[[ 5.05  3.75 -3.26  0.62  3.49 -1.34  5.96 -2.24 -3.47 -3.06]
 [-7.23 -5.54  3.55  0.60 -5.62 -1.25  2.38  2.79  3.62  3.05]]
|
[[-7.23 -5.54  3.55  0.60 -5.62 -1.25  2.38  2.79  3.62  3.05]
 [ 5.05  3.75 -3.26  0.62  3.49 -1.34  5.96 -2.24 -3.47 -3.06]]

[[ 0.17 -0.27]
 [-5.52  4.72]
 [ 0.98 -1.00]
 [ 6.63 -6.08]
 [-2.90  3.39]
 [-5.21  5.21]
 [-4.55  3.83]
 [-5.27  5.24]]
|
[[-5.52  4.72]
 [-5.27  5.24]
 [-5.21  5.21]
 [-4.55  3.83]
 [-2.90  3.39]
 [ 0.17 -0.27]
 [ 0.98 -1.00]
 [ 6.63 -6.08]]

[[-0.09  1.09  7.05 -0.86  1.52  2.65 -2.38 -5.61 -4.58]
 [-0.17  0.79  5.93 -0.85  1.24  2.16 -2.19 -4.85 -4.00]]
|
[[-0.17  0.79  5.93 -0.85  1.24  2.16 -2.19 -4.85 -4.00]
 [-0.09  1.09  7.05 -0.86  1.52  2.65 -2.38 -5.61 -4.58]]

[[-1.48  5.12  0.69 -1.20  1.16  0.75 -0.16  0.48 -0.66  0.84 -1.45]
 [-0.56  0.64  1.16  0.11  1.41  0.00  0.06  1.80  0.09  0.11 -1.96]
 [-0.74  0.08  3.28 -1.04  2.44 -0.82 -0.41  3.12  0.33  0.57 -2.42]
 [-1.11 -0.65 -0.91  0.54  0.78 -1.91 -1.51  0.84 -1.25  1.70  0.81]
 [-1.08  0.14  0.90 -0.18  0.73 -0.90 -0.15  1.87  0.29  0.10 -0.96]
 [-1.60  1.83  0.09 -0.75  0.46  0.17 -0.46 -0.11 -0.43  0.38  0.05]]
|
[[-1.60  1.83  0.09 -0.75  0.46  0.17 -0.46 -0.11 -0.43  0.38  0.05]
 [-1.48  5.12  0.69 -1.20  1.16  0.75 -0.16  0.48 -0.66  0.84 -1.45]
 [-1.11 -0.65 -0.91  0.54  0.78 -1.91 -1.51  0.84 -1.25  1.70  0.81]
 [-1.08  0.14  0.90 -0.18  0.73 -0.90 -0.15  1.87  0.29  0.10 -0.96]
 [-0.74  0.08  3.28 -1.04  2.44 -0.82 -0.41  3.12  0.33  0.57 -2.42]
 [-0.56  0.64  1.16  0.11  1.41  0.00  0.06  1.80  0.09  0.11 -1.96]]

[[ 1.21 -0.40  4.31]
 [ 2.68 -4.13  3.27]
 [-0.36 -4.41 -2.27]
 [ 0.85  2.68  1.94]
 [-4.59 -3.25  5.09]
 [ 0.58 -1.69 -1.76]
 [-2.40  2.17 -4.49]
 [ 1.87  1.77  2.27]
 [ 2.48  0.44  1.46]]
|
[[-4.59 -3.25  5.09]
 [-2.40  2.17 -4.49]
 [-0.36 -4.41 -2.27]
 [ 0.58 -1.69 -1.76]
 [ 0.85  2.68  1.94]
 [ 1.21 -0.40  4.31]
 [ 1.87  1.77  2.27]
 [ 2.48  0.44  1.46]
 [ 2.68 -4.13  3.27]]

[[-2.10 -1.65  2.29  0.58 -5.24  0.49 -4.08  2.07  2.21  0.92  1.09  0.17
  -3.68]
 [-0.55 -0.80  1.00  0.37 -0.13  2.89  1.44 -1.63 -0.71 -1.57  2.64 -0.28
   2.36]
 [-0.58 -3.00  0.10 -3.08  0.05  1.33  0.19 -2.01 -3.46  1.86  4.40  5.62
  -4.01]
 [-3.51  0.29 -0.84  3.60  1.89 -0.15 -1.29 -1.51 -4.07  6.19  2.38  5.16
  -0.34]
 [ 0.68 -0.64  0.85  0.22  2.49  3.80 -3.64 -1.04  3.69 -0.21  1.63  3.79
   1.88]]
|
[[-3.51  0.29 -0.84  3.60  1.89 -0.15 -1.29 -1.51 -4.07  6.19  2.38  5.16
  -0.34]
 [-2.10 -1.65  2.29  0.58 -5.24  0.49 -4.08  2.07  2.21  0.92  1.09  0.17
  -3.68]
 [-0.58 -3.00  0.10 -3.08  0.05  1.33  0.19 -2.01 -3.46  1.86  4.40  5.62
  -4.01]
 [-0.55 -0.80  1.00  0.37 -0.13  2.89  1.44 -1.63 -0.71 -1.57  2.64 -0.28
   2.36]
 [ 0.68 -0.64  0.85  0.22  2.49  3.80 -3.64 -1.04  3.69 -0.21  1.63  3.79
   1.88]]

[[-3.10  0.00 -1.52 -0.25 -3.30 -1.86 -0.73]
 [-0.72  1.32  0.90 -5.16 -1.51 -0.97 -2.55]
 [-1.27 -2.33 -3.35  5.33  0.34  0.96 -0.30]
 [-1.50  0.03 -1.47 -2.71 -1.96 -0.91 -2.75]
 [-1.05 -0.15  0.38  1.04 -1.36 -1.46  1.67]
 [-0.54  0.03 -0.08  0.69 -0.26 -0.12  0.15]]
|
[[-3.10  0.00 -1.52 -0.25 -3.30 -1.86 -0.73]
 [-1.50  0.03 -1.47 -2.71 -1.96 -0.91 -2.75]
 [-1.27 -2.33 -3.35  5.33  0.34  0.96 -0.30]
 [-1.05 -0.15  0.38  1.04 -1.36 -1.46  1.67]
 [-0.72  1.32  0.90 -5.16 -1.51 -0.97 -2.55]
 [-0.54  0.03 -0.08  0.69 -0.26 -0.12  0.15]]

[[-0.56  0.49  2.09  0.46 -0.42  1.49 -1.03]
 [-0.46  0.61  2.50 -0.51 -0.06  1.61 -0.32]
 [ 0.62  2.31 -0.90 -0.40 -0.64  0.00  3.34]
 [-0.35  1.03  2.42 -1.18  0.10  2.03  0.55]
 [-1.73 -3.54  0.17  0.80  0.97 -0.56 -5.20]
 [-0.47  0.36  2.07  0.88 -0.29  1.53 -1.16]
 [ 0.32  0.53  1.17  2.39 -0.29  0.70 -0.21]
 [-1.62 -1.22  1.94 -3.22  0.63  0.85 -1.41]
 [ 1.02  0.77  0.62  1.82 -0.54  0.19  0.38]
 [ 2.40  1.28 -1.68  3.12 -0.70 -0.07  1.22]
 [ 0.84 -0.44 -2.30  2.31  0.14 -1.47 -0.72]]
|
[[-1.73 -3.54  0.17  0.80  0.97 -0.56 -5.20]
 [-1.62 -1.22  1.94 -3.22  0.63  0.85 -1.41]
 [-0.56  0.49  2.09  0.46 -0.42  1.49 -1.03]
 [-0.47  0.36  2.07  0.88 -0.29  1.53 -1.16]
 [-0.46  0.61  2.50 -0.51 -0.06  1.61 -0.32]
 [-0.35  1.03  2.42 -1.18  0.10  2.03  0.55]
 [ 0.32  0.53  1.17  2.39 -0.29  0.70 -0.21]
 [ 0.62  2.31 -0.90 -0.40 -0.64  0.00  3.34]
 [ 0.84 -0.44 -2.30  2.31  0.14 -1.47 -0.72]
 [ 1.02  0.77  0.62  1.82 -0.54  0.19  0.38]
 [ 2.40  1.28 -1.68  3.12 -0.70 -0.07  1.22]]
